Below are the code and all the weights of a small trained network. Each question names an input and a target symbol and asks about switching units off, where a switched-off unit gives its printed mean instead of its output.

import numpy as np


def w(rows, s, z=0):
    codes = np.array(rows[::2]) - 128.0
    scale = np.full(codes.shape[1], s)
    scale[-1] = z or s
    return codes * scale


def norm(h):
    return h / np.sqrt((h * h).mean(-1, keepdims=True) + 1e-5)


def f(y):
    return np.maximum(y, 0)


def softmax(a):
    e = np.exp(a - a.max(-1, keepdims=True))
    return e / e.sum(-1, keepdims=True)


def log_softmax(a):
    a = a - a.max(-1, keepdims=True)
    return a - np.log(np.exp(a).sum(-1, keepdims=True))


def net(x, mask):
    ids = ['αβγδζηθμφ'.index(c) for c in x.split()]
    T = len(ids)
    res = E[ids] + P[:T]
    u = 0
    for l in range(2):
        q, k, v = (norm(res) @ M[l].T for M in (Q, K, V))
        z = softmax(np.where(np.tri(T) > 0, q @ k.T / 2**0.5, -1e9)) @ v
        res = res + np.where(mask[u], z, O[l][:, -1]) @ O[l][:, :-1]
        u += 1
        y = f(norm(res) @ A[l][:, :-1].T + A[l][:, -1])
        res = res + np.where(mask[u : u + 4], y, B[l][:, -1]) @ B[l][:, :-1]
        u += 4
    return log_softmax(norm(res)[-1] @ U[:, :-1].T + U[:, -1])


Q, K, V, O, A, B = {}, {}, {}, {}, {}, {}
E = w([
[146,198,152,184,104,167,92,52,118,82,151,93],'α',
[138,188,154,173,136,161,167,95,77,86,101,118],'β',
[133,179,179,160,218,146,79,154,73,74,222,103],'γ',
[134,150,131,199,49,149,80,68,134,89,164,85],'δ',
[111,115,84,205,85,183,178,49,60,159,85,112],'ζ',
[184,103,173,221,163,152,169,111,167,168,202,153],'η',
[178,152,109,181,201,161,155,162,248,156,160,147],'θ',
[122,158,109,125,209,166,98,148,96,152,56,73],'μ',
[144,106,48,115,150,150,54,147,158,76,119,81],'φ',
],0.015)
P = w([
[66,73,149,89,196,89,148,142,180,91,175,88],'0',
[180,181,100,10,95,225,174,110,130,121,178,83],'1',
[117,187,180,226,114,111,105,168,117,139,80,170],'2',
[236,155,105,94,75,226,182,137,135,143,144,84],'3',
[140,187,124,191,156,62,95,93,109,143,82,240],'4',
[212,161,102,59,67,227,182,164,152,111,127,42],'5',
],0.013)
Q[0] = w([
[167,126,147,127,98,201,185,190,129,117,144,7],'L0H1',
[136,172,143,206,124,167,74,164,126,166,97,179],'L0H1',
],0.013)
K[0] = w([
[12,108,153,47,137,122,185,104,162,94,162,86],'L0H1',
[164,58,62,127,131,133,98,185,142,171,87,95],'L0H1',
],0.012)
V[0] = w([
[116,77,29,210,5,105,65,94,140,103,253,156],'L0H1',
[138,88,225,133,90,111,245,87,150,174,151,205],'L0H1',
],0.0059)
O[0] = w([
[73,219,164,11,42,177,194,184,129,153,156,184,111],'L0H1',
[184,199,149,160,138,76,111,150,103,183,224,61,2],'L0H1',
],0.012,0.0048)
A[0] = w([
[135,90,61,149,183,173,150,70,135,108,154,89,36],'L0N1',
[47,80,135,170,187,98,130,74,100,102,120,136,152],'L0N2',
[1,31,145,160,130,39,59,150,145,114,72,233,3],'L0N3',
[116,134,93,86,143,204,121,111,173,88,99,87,175],'L0N4',
],0.01,0.0045)
B[0] = w([
[138,135,140,123,36,50,126,139,141,160,86,117,192],'L0N1',
[107,152,83,126,154,135,142,100,134,95,114,91,195],'L0N2',
[198,197,185,56,124,119,108,140,125,247,58,118,193],'L0N3',
[159,106,192,175,136,117,152,124,116,152,195,135,253],'L0N4',
],0.016,0.011)
Q[1] = w([
[37,190,150,80,151,76,36,86,126,137,97,222],'L1H1',
[62,196,83,255,111,80,55,185,109,153,146,174],'L1H1',
],0.0084)
K[1] = w([
[135,160,105,172,137,140,74,122,123,118,115,253],'L1H1',
[167,118,72,169,137,167,128,187,183,142,138,161],'L1H1',
],0.012)
V[1] = w([
[204,57,165,148,109,109,125,127,135,159,181,162],'L1H1',
[184,141,133,118,131,122,153,163,254,173,95,142],'L1H1',
],0.0094)
O[1] = w([
[83,148,125,157,128,92,122,174,110,155,5,117,160],'L1H1',
[54,160,137,161,157,134,74,145,62,85,190,235,254],'L1H1',
],0.015,0.0068)
A[1] = w([
[162,249,154,97,71,107,104,208,106,221,132,143,67],'L1N1',
[169,110,193,25,84,184,152,170,121,169,71,164,104],'L1N2',
[194,193,39,139,94,137,154,185,129,169,150,66,5],'L1N3',
[94,127,100,82,82,239,137,179,120,134,194,163,2],'L1N4',
],0.012,0.0038)
B[1] = w([
[151,70,90,47,104,86,204,142,100,92,113,93,248],'L1N1',
[141,142,161,75,145,182,59,208,234,96,12,181,200],'L1N2',
[26,94,126,58,243,160,40,59,22,170,94,200,171],'L1N3',
[104,252,27,227,82,78,63,157,132,109,168,36,168],'L1N4',
],0.012,0.015)
U = w([
[135,119,220,143,108,132,187,103,139,166,171,105,173],'α',
[134,51,49,136,159,140,165,95,166,7,134,116,193],'β',
[159,188,158,94,182,146,104,115,115,156,196,72,106],'γ',
[101,153,72,107,100,133,111,168,168,123,144,57,141],'δ',
[43,55,80,61,151,154,154,85,94,104,163,123,180],'ζ',
[130,139,139,123,104,58,190,180,77,141,139,91,1],'η',
[37,130,142,173,163,157,122,137,110,118,163,144,207],'θ',
[139,169,158,138,134,87,51,117,112,255,107,67,6],'μ',
[115,91,197,79,132,156,108,140,151,112,106,156,157],'φ',
],0.0086,0.0031)

Each question gives the input, a string of symbols that net reads in full, and the target symbol t.
The units are the heads (2 rows each of Q, K, V and O) and the neurons (one row each of A and B). Each row of codes is followed by its name. A weight is (code - 128) times the scale printed after its matrix; where a second scale follows, it is the last column's (O, A, B and U).
mask holds one flag per unit, layer by layer, with each layer's heads first. A switched-off unit (its flag False) gives its mean, the last column of its rows in O or B, instead of its output. The means were averaged over made-up inputs and are rounded, as every weight is.
A unit's drop is (log p(t) with every unit on - log p(t) with that unit switched off) / (log p(t) with every unit on - log p(t) with every unit switched off).
The circuit of an input: a set's keep is (log p(t) with only the set's units on - log p(t) with every unit switched off) / (log p(t) with every unit on - log p(t) with every unit switched off). Starting from all 10 units, units are removed one at a time, each time the one whose removal leaves the highest keep (on an exact tie, the one counted first), for as long as the keep stays at least 0.8.
units of the circuit, in order: the units of the circuit, biggest drop first
most important unit: the unit with the biggest drop
k most important neurons: the k neurons with the biggest drops, biggest first
top k neurons in layer l: the k neurons of layer l with the biggest drops, biggest first
input γ δ μ μ α μ, target α: top 2 neurons in layer 0 : [L0N4; L0N2]
input φ β β γ, target θ: most important unit : L0N3
input η α γ, target η: 2 most important neurons : [L1N1; L0N2]
input ζ η ζ, target η: units of the circuit, in order : [L0H1; L1N1]
input φ η φ ζ, target θ: units of the circuit, in order : [L0N3; L1N1]
input γ μ ζ ζ η θ, target α: 3 most important neurons : [L0N2; L0N3; L0N4]
input α φ θ φ, target φ: 3 most important neurons : [L1N2; L0N4; L0N2]
input β γ δ, target δ: units of the circuit, in order : [L0H1; L0N4; L1N4; L1H1]
input θ δ φ β α δ, target η: 3 most important neurons : [L0N2; L0N1; L1N2]
input ζ φ α μ α φ, target γ: units of the circuit, in order : [L0N4; L0H1; L1H1]
input η γ γ η γ θ, target ζ: units of the circuit, in order : [L1N3; L1N1]
input β μ η, target μ: units of the circuit, in order : [L0H1; L0N3]
input η θ μ η, target ζ: top 3 neurons in layer 0 : [L0N4; L0N3; L0N1]
input μ β η γ, target β: units of the circuit, in order : [L0H1]
input φ μ η θ, target θ: 2 most important neurons : [L0N3; L0N4]
input φ μ η γ θ, target θ: top 2 neurons in layer 0 : [L0N4; L0N3]
input ζ θ β γ φ θ, target γ: top 2 neurons in layer 0 : [L0N4; L0N1]
input η α μ μ, target ζ: top 2 neurons in layer 1 : [L1N3; L1N1]
input ζ θ β, target θ: top 2 neurons in layer 0 : [L0N3; L0N1]
input α η η, target η: top neuron in layer 1 : [L1N1]
input θ φ ζ μ δ β, target η: units of the circuit, in order : [L1H1; L0H1; L1N2; L1N1]
input φ γ δ, target φ: top 2 neurons in layer 0 : [L0N3; L0N1]
input φ φ φ φ, target θ: units of the circuit, in order : [L0N3; L1H1; L1N1]
input μ φ φ α, target β: top 2 neurons in layer 0 : [L0N3; L0N2]
input β θ δ, target θ: top 2 neurons in layer 0 : [L0N1; L0N3]
input γ δ γ ζ α ζ, target α: 2 most important neurons : [L0N2; L0N3]
input β β θ η, target μ: top 2 neurons in layer 1 : [L1N1; L1N3]
